F: [-25  -3  -8 -49 -40 -20  14 -39]
Z: [  1 -10  22  22 -38  11  -3 -38]
K: [-14 -19 -14 -32  39 -14 -58 -19]
L: [-45 -10 -53  22 -37  11  -3 -38]
C: [-45 -10 -53  22 -24  -3  -3 -38]
U: [ 54 -57   0  51  11  19  54 -18]
gone L: [-10  22  11  -3 -53 -45 -37] -> [-38]
gone L: [-53 -38 -37  -3  11 -45 -10] -> [22]
gone Z: [ 22 -38 -10  22 -38  11   1] -> [-3]
all Z: [-38] -> 4 7
all K: [-19] -> 1 7
gone Z: [-38  11   1 -38  22 -10  22] -> [-3]

B: [ 19 -34   6 -33  41 -17  31   1  18  38  22  36 -39  15 -25  42 -25  27
 -20 -49  29  13 -41  25 -14  11   4]
A: [-38 -50  14 -29  47 -35  -3 -35 -22   0 -27  35  44 -22 -15   0  45  14
 -31 -24  20 -19   4 -18  10 -10 -25]
V: [  0  17  42  26 -46  43 -33  28 -30  40 -13 -15 -49   8  19 -22  -4  35
 -14 -17 -43  -3   5   7 -40  29  35]
D: [-48  43  29  -9 -40 -27 -34  37   9  -8   9 -25 -34  45  53  49 -11   0
  21  31  -1 -25 -44 -33   6 -40  44]
Q: [-48  43  29  -9  49 -27 -34  -1   9  -8  -1 -25 -34  45  53  49 -11   0
  21  31  -1 -25 -44 -52   6  49  44]
all Q: [-1] -> 7 10 20
gone A: [ -3  35 -27 -15 -22 -31 -29 -18 -24  47  20  14 -19  44   0  14 -35   4
 -25  45  10 -22 -35 -38 -10   0] -> [-50]
gone V: [ -4 -49  -3  17  29   5 -43   0 -22  35   8  40 -17  35  43 -30  42 -13
  28 -33   7  19 -46 -14  26 -40] -> [-15]

R: [ 49 -18  48 -36]
E: [25 47 27 26]
M: [-28 -18 -33 -28]
T: [-48  -8  -8  15]
all E: [47] -> 1
gone E: [47 26 27] -> [25]
gone E: [27 47 25] -> [26]
gone R: [-36 -18  49] -> [48]
all M: [-28] -> 0 3
gone E: [25 27 47] -> [26]

